Below are the code and all the weights of a small trained network. Each question names an input and a class and asks about switching units off, where a switched-off unit gives its printed mean instead of its output.

import numpy as np


def w(rows, s, z=0):
    codes = np.array(rows[::2]) - 128.0
    scale = np.full(codes.shape[1], s)
    scale[-1] = z or s
    return codes * scale


def norm(h):
    return h / np.sqrt((h * h).mean(-1, keepdims=True) + 1e-5)


def f(y):
    return np.maximum(y, 0)


def log_softmax(a):
    a = a - a.max(-1, keepdims=True)
    return a - np.log(np.exp(a).sum(-1, keepdims=True))


def net(x, mask):
    res = np.array(x, float).reshape(1, 3) / 4 @ E
    u = 0
    for l in range(4):
        y = f(norm(res) @ A[l][:, :-1].T + A[l][:, -1])
        res = res + np.where(mask[u : u + 4], y, B[l][:, -1]) @ B[l][:, :-1]
        u += 4
    return log_softmax(norm(res)[-1] @ U[:, :-1].T + U[:, -1])


A, B = {}, {}
E = w([
[141,157,125,69,141,24,83,112,77,59,96,40],'x0',
[72,214,87,187,180,51,145,253,130,160,128,136],'x1',
[66,82,136,45,217,148,142,153,114,118,177,97],'x2',
],0.0037)
A[0] = w([
[194,120,154,172,2,127,89,121,142,105,127,166,7],'0.n1',
[130,83,164,105,143,171,215,87,190,165,180,142,34],'0.n2',
[97,134,92,239,106,179,156,131,130,173,149,198,56],'0.n3',
[173,81,89,138,119,93,136,150,148,111,66,110,60],'0.n4',
],0.0036,0.002)
B[0] = w([
[180,194,75,171,75,138,115,96,82,96,122,169,238],'0.n1',
[127,70,161,78,2,127,139,165,69,137,132,121,218],'0.n2',
[153,171,87,74,112,117,196,152,138,184,26,150,255],'0.n3',
[123,92,147,159,165,136,144,168,96,113,80,129,157],'0.n4',
],0.0062,0.0029)
A[1] = w([
[98,63,165,162,175,103,177,166,253,199,70,97,16],'1.n1',
[74,156,141,159,213,39,128,163,75,82,163,64,6],'1.n2',
[160,96,159,104,171,141,109,29,140,70,150,115,57],'1.n3',
[153,108,242,63,138,139,131,134,90,130,139,95,137],'1.n4',
],0.0039,0.0016)
B[1] = w([
[102,211,108,37,150,65,106,131,187,51,45,138,169],'1.n1',
[157,140,41,118,154,140,73,89,2,172,199,102,253],'1.n2',
[48,182,220,147,123,98,166,118,215,176,147,137,199],'1.n3',
[120,110,47,108,118,188,106,157,169,121,194,91,225],'1.n4',
],0.006,0.0031)
A[2] = w([
[178,135,196,207,132,106,58,73,109,2,134,127,7],'2.n1',
[196,148,126,220,100,127,144,82,118,141,88,114,93],'2.n2',
[155,170,109,136,157,98,103,106,70,181,117,147,185],'2.n3',
[119,135,111,104,143,120,109,67,163,83,184,79,91],'2.n4',
],0.0051,0.002)
B[2] = w([
[62,58,89,2,212,63,123,141,166,93,170,176,193],'2.n1',
[183,75,184,108,138,106,152,67,91,68,145,197,239],'2.n2',
[111,53,116,141,118,217,113,129,127,138,167,64,253],'2.n3',
[169,161,140,228,85,91,142,136,148,149,62,164,197],'2.n4',
],0.0073,0.0043)
A[3] = w([
[154,101,202,109,92,159,81,2,86,88,173,166,2],'3.n1',
[175,183,125,146,173,156,207,129,90,149,106,203,32],'3.n2',
[133,189,38,108,117,104,52,193,57,193,97,77,75],'3.n3',
[140,165,151,96,41,121,123,57,169,166,68,168,109],'3.n4',
],0.0039,0.00063)
B[3] = w([
[99,170,114,131,192,91,156,243,140,190,91,161,253],'3.n1',
[159,182,247,171,96,143,134,141,148,121,94,96,193],'3.n2',
[131,130,83,132,253,174,129,88,80,191,147,129,246],'3.n3',
[63,135,122,193,209,62,30,100,138,42,199,19,228],'3.n4',
],0.0054,0.004)
U = w([
[41,164,178,171,115,49,60,95,242,113,166,37,18],'0',
[64,36,131,60,20,234,145,159,144,163,179,104,132],'1',
[121,137,17,153,224,179,74,91,3,189,182,48,245],'2',
[141,71,123,76,182,27,105,79,112,57,139,232,118],'3',
[219,185,212,248,1,143,151,94,90,110,54,181,253],'4',
[60,248,115,121,171,134,204,221,206,223,27,133,29],'5',
],0.0081,0.00045)

Each question gives the input, the list of numbers given to net, and the class t.
The units are the neurons (one row each of A and B). Each row of codes is followed by its name. A weight is (code - 128) times the scale printed after its matrix; where a second scale follows, it is the last column's (A, B and U).
mask holds one flag per neuron, layer by layer. A switched-off neuron (its flag False) gives its mean, the last column of its row in B, instead of its output. The means were averaged over made-up inputs and are rounded, as every weight is.
A unit's drop is (log p(t) with every unit on - log p(t) with that unit switched off) / (log p(t) with every unit on - log p(t) with every unit switched off).
The circuit of an input: a set's keep is (log p(t) with only the set's units on - log p(t) with every unit switched off) / (log p(t) with every unit on - log p(t) with every unit switched off). Starting from the 12 units with the biggest drops (on a tie, the unit counted first), units are removed one at a time, each time the one whose removal leaves the highest keep (on an exact tie, the one counted first), for as long as the keep stays at least 0.8.
circuit, biggest first: the units of the circuit, biggest drop first
unit that matters most: the unit with the biggest drop
k most important neurons: the k neurons with the biggest drops, biggest first
k most important neurons of layer l: the k neurons of layer l with the biggest drops, biggest first
drop of u: that unit's drop, to one decimal
input [1,-4,6], class 1: unit that matters most -> 1.n4
input [-8,-7,-2], class 4: circuit, biggest first -> [2.n3, 2.n1]
input [-4,1,6], class 1: 2 most important neurons -> [0.n2, 1.n2]
input [7,0,-5], class 3: 2 most important neurons -> [2.n1, 2.n2]
input [-7,2,7], class 5: 3 most important neurons -> [2.n3, 0.n3, 1.n1]
input [1,-1,0], class 0: 3 most important neurons -> [0.n3, 0.n1, 1.n3]
input [8,-7,7], class 0: 2 most important neurons -> [1.n3, 2.n4]
input [-4,1,3], class 5: 2 most important neurons of layer 2 -> [2.n3, 2.n2]
input [-3,2,-1], class 5: 2 most important neurons -> [0.n3, 1.n2]
input [3,5,-8], class 4: 2 most important neurons -> [2.n2, 3.n4]
input [-7,2,8], class 1: 2 most important neurons -> [0.n2, 3.n1]
input [-8,-3,-1], class 4: 2 most important neurons of layer 2 -> [2.n3, 2.n1]
input [-3,-5,-2], class 4: 2 most important neurons -> [2.n1, 0.n1]
input [-2,0,5], class 1: unit that matters most -> 1.n2
input [-8,2,5], class 5: 3 most important neurons -> [0.n3, 2.n3, 1.n1]
input [-2,0,8], class 1: 2 most important neurons -> [1.n2, 0.n2]
input [-7,1,3], class 5: 2 most important neurons of layer 0 -> [0.n3, 0.n1]
input [6,-6,-1], class 0: 2 most important neurons of layer 1 -> [1.n3, 1.n4]
input [-2,-5,5], class 1: drop of 0.n2 -> 0.7
input [-3,-1,1], class 1: circuit, biggest first -> [0.n2]
input [-3,1,5], class 1: drop of 0.n2 -> 0.6
input [3,-3,-6], class 3: drop of 2.n1 -> 0.3
input [-5,2,3], class 5: drop of 2.n3 -> 0.1
input [2,-6,4], class 0: 2 most important neurons of layer 2 -> [2.n4, 2.n3]
input [8,-4,-1], class 0: 2 most important neurons of layer 2 -> [2.n4, 2.n2]
